Below is a small trained network, with its code and all its weights. Each question gives an input and a class and asks what happens when units are switched off, that is, made to give their printed mean instead of their output.

import numpy as np


def w(rows, s, z=0):
    codes = np.array(rows[::2]) - 128.0
    scale = np.full(codes.shape[1], s)
    scale[-1] = z or s
    return codes * scale


def norm(h):
    return h / np.sqrt((h * h).mean(-1, keepdims=True) + 1e-5)


def f(y):
    return y / 2 * (1 + np.tanh(0.7978845608 * (y + 0.044715 * y**3)))


def log_softmax(a):
    a = a - a.max(-1, keepdims=True)
    return a - np.log(np.exp(a).sum(-1, keepdims=True))


def net(x, mask):
    res = np.array(x, float).reshape(1, 7) / 4 @ E
    u = 0
    for l in range(4):
        y = f(norm(res) @ A[l][:, :-1].T + A[l][:, -1])
        res = res + np.where(mask[u : u + 5], y, B[l][:, -1]) @ B[l][:, :-1]
        u += 5
    return log_softmax(norm(res)[-1] @ U[:, :-1].T + U[:, -1])


A, B = {}, {}
E = w([
[129,135,137,126,128,136,124,137,121,106,119],'x0',
[121,112,104,134,127,142,150,131,124,136,136],'x1',
[133,129,113,146,111,135,129,118,119,143,140],'x2',
[66,101,174,123,58,62,157,161,66,122,134],'x3',
[161,103,136,86,145,129,132,97,117,69,250],'x4',
[141,145,124,145,110,150,132,131,100,109,126],'x5',
[121,87,197,62,80,228,132,127,137,212,137],'x6',
],0.012)
A[0] = w([
[178,103,136,74,163,121,122,115,84,95,230,10],'0.n1',
[98,110,118,183,92,114,95,180,132,202,41,44],'0.n2',
[73,100,210,86,135,210,94,125,96,203,167,57],'0.n3',
[109,145,158,185,100,185,132,137,153,129,139,253],'0.n4',
[253,205,89,123,115,155,129,108,254,85,131,85],'0.n5',
],0.0066,0.003)
B[0] = w([
[188,154,215,203,127,84,227,75,198,110,34,229],'0.n1',
[156,114,175,176,135,129,179,120,146,108,57,214],'0.n2',
[149,142,66,53,90,192,69,108,52,152,108,254],'0.n3',
[125,157,181,69,254,68,147,129,44,195,150,190],'0.n4',
[48,72,102,206,105,225,122,137,103,159,143,245],'0.n5',
],0.0083,0.005)
A[1] = w([
[163,99,99,136,226,152,68,123,147,167,153,84],'1.n1',
[144,76,182,118,116,137,118,89,140,78,255,66],'1.n2',
[119,124,75,209,143,69,95,168,142,79,154,118],'1.n3',
[92,111,155,134,41,65,183,161,83,113,157,63],'1.n4',
[65,105,183,113,20,64,133,142,96,126,139,1],'1.n5',
],0.0082,0.0031)
B[1] = w([
[105,141,150,125,157,161,96,193,117,97,147,201],'1.n1',
[211,161,124,127,143,94,174,158,172,169,84,226],'1.n2',
[149,122,121,9,81,121,100,87,100,153,123,253],'1.n3',
[122,109,116,183,195,165,125,91,152,134,161,224],'1.n4',
[115,123,121,198,219,154,71,168,179,90,182,212],'1.n5',
],0.014,0.0052)
A[2] = w([
[71,160,35,66,171,50,120,2,75,79,118,1],'2.n1',
[91,97,194,107,151,213,144,85,88,173,181,217],'2.n2',
[82,119,61,162,211,92,88,46,125,95,157,54],'2.n3',
[77,71,143,154,142,15,80,166,93,128,183,155],'2.n4',
[60,80,96,248,188,233,78,124,209,107,160,91],'2.n5',
],0.0072,0.0027)
B[2] = w([
[76,74,121,45,16,92,105,245,44,165,105,188],'2.n1',
[88,126,115,177,38,68,69,187,116,20,192,233],'2.n2',
[104,185,82,126,70,165,88,218,141,140,137,181],'2.n3',
[60,183,136,134,166,254,16,160,63,83,135,152],'2.n4',
[21,177,98,137,191,135,122,82,117,118,209,255],'2.n5',
],0.0086,0.0074)
A[3] = w([
[87,103,183,95,93,115,119,116,148,113,144,3],'3.n1',
[84,108,185,205,147,110,181,128,120,205,12,59],'3.n2',
[254,105,126,147,162,98,254,180,140,176,98,165],'3.n3',
[56,203,82,115,142,83,168,163,115,142,64,143],'3.n4',
[113,81,159,24,16,142,82,153,99,164,156,88],'3.n5',
],0.0089,0.0017)
B[3] = w([
[148,141,99,106,93,164,74,178,127,115,128,131],'3.n1',
[193,129,186,85,150,83,190,8,159,24,191,185],'3.n2',
[108,120,182,158,101,71,155,64,140,78,135,208],'3.n3',
[172,79,166,136,108,127,174,146,166,153,117,172],'3.n4',
[124,101,28,110,54,57,145,185,94,181,35,255],'3.n5',
],0.012,0.0096)
U = w([
[115,119,94,121,8,116,125,185,95,187,93,255],'0',
[42,168,145,215,220,219,80,132,139,139,208,78],'1',
[196,136,206,162,123,87,245,25,180,117,140,52],'2',
],0.011,0.00067)

Each question gives the input, the list of numbers given to net, and the class t.
The units are the neurons (one row each of A and B). Each row of codes is followed by its name. A weight is (code - 128) times the scale printed after its matrix; where a second scale follows, it is the last column's (A, B and U).
mask holds one flag per neuron, layer by layer. A switched-off neuron (its flag False) gives its mean, the last column of its row in B, instead of its output. The means were averaged over made-up inputs and are rounded, as every weight is.
A unit's drop is (log p(t) with every unit on - log p(t) with that unit switched off) / (log p(t) with every unit on - log p(t) with every unit switched off).
The circuit of an input: a set's keep is (log p(t) with only the set's units on - log p(t) with every unit switched off) / (log p(t) with every unit on - log p(t) with every unit switched off). Starting from the 12 units with the biggest drops (on a tie, the unit counted first), units are removed one at a time, each time the one whose removal leaves the highest keep (on an exact tie, the one counted first), for as long as the keep stays at least 0.8.
units of the circuit, in order: the units of the circuit, biggest drop first
unit that matters most: the unit with the biggest drop
k most important neurons: the k neurons with the biggest drops, biggest first
k most important neurons of layer l: the k neurons of layer l with the biggest drops, biggest first
drop when u is switched off: that unit's drop, to one decimal
input [-6,8,-1,-5,7,5,-8], class 0: units of the circuit, in order -> 1.n3, 2.n1
input [5,-7,0,8,5,-8,4], class 1: units of the circuit, in order -> 1.n5
input [3,-3,4,6,-7,7,3], class 2: 2 most important neurons -> 0.n2, 3.n2
input [2,-4,-3,-1,-5,6,-4], class 2: 3 most important neurons -> 0.n2, 2.n2, 3.n2
input [6,2,8,4,-4,0,0], class 1: 2 most important neurons -> 0.n1, 1.n5
input [4,1,5,6,7,1,-2], class 2: 4 most important neurons -> 1.n2, 0.n1, 0.n5, 0.n3
input [-3,-8,2,-4,-5,0,4], class 2: 2 most important neurons -> 0.n2, 1.n3
input [6,-8,-6,-7,-4,2,-5], class 1: 3 most important neurons -> 0.n5, 3.n5, 1.n1
input [-8,1,6,-3,2,7,2], class 1: 2 most important neurons -> 1.n3, 3.n5
input [-7,4,3,-4,4,-6,-1], class 1: 3 most important neurons -> 0.n5, 1.n1, 2.n5
input [1,7,4,7,-1,4,-5], class 1: 2 most important neurons -> 1.n5, 1.n4
input [-5,-5,6,6,-7,-1,-5], class 2: 2 most important neurons of layer 0 -> 0.n2, 0.n5
input [-1,1,5,-3,-7,-2,5], class 2: 2 most important neurons -> 0.n2, 3.n2
input [1,-4,-1,-5,7,5,8], class 0: unit that matters most -> 0.n3
input [-4,-3,-6,2,5,-7,-6], class 0: 2 most important neurons -> 2.n1, 1.n3
input [-7,-6,8,-1,-6,4,2], class 2: drop when 0.n2 is switched off -> 0.0
input [-7,-4,-8,-5,2,-8,-8], class 0: drop when 1.n3 is switched off -> 2.3
input [6,8,-4,7,1,-1,5], class 1: drop when 1.n5 is switched off -> 1.0
input [0,-1,8,3,-8,7,5], class 2: drop when 3.n2 is switched off -> 0.3
input [0,2,-2,-5,-7,2,2], class 2: most important neuron -> 3.n2
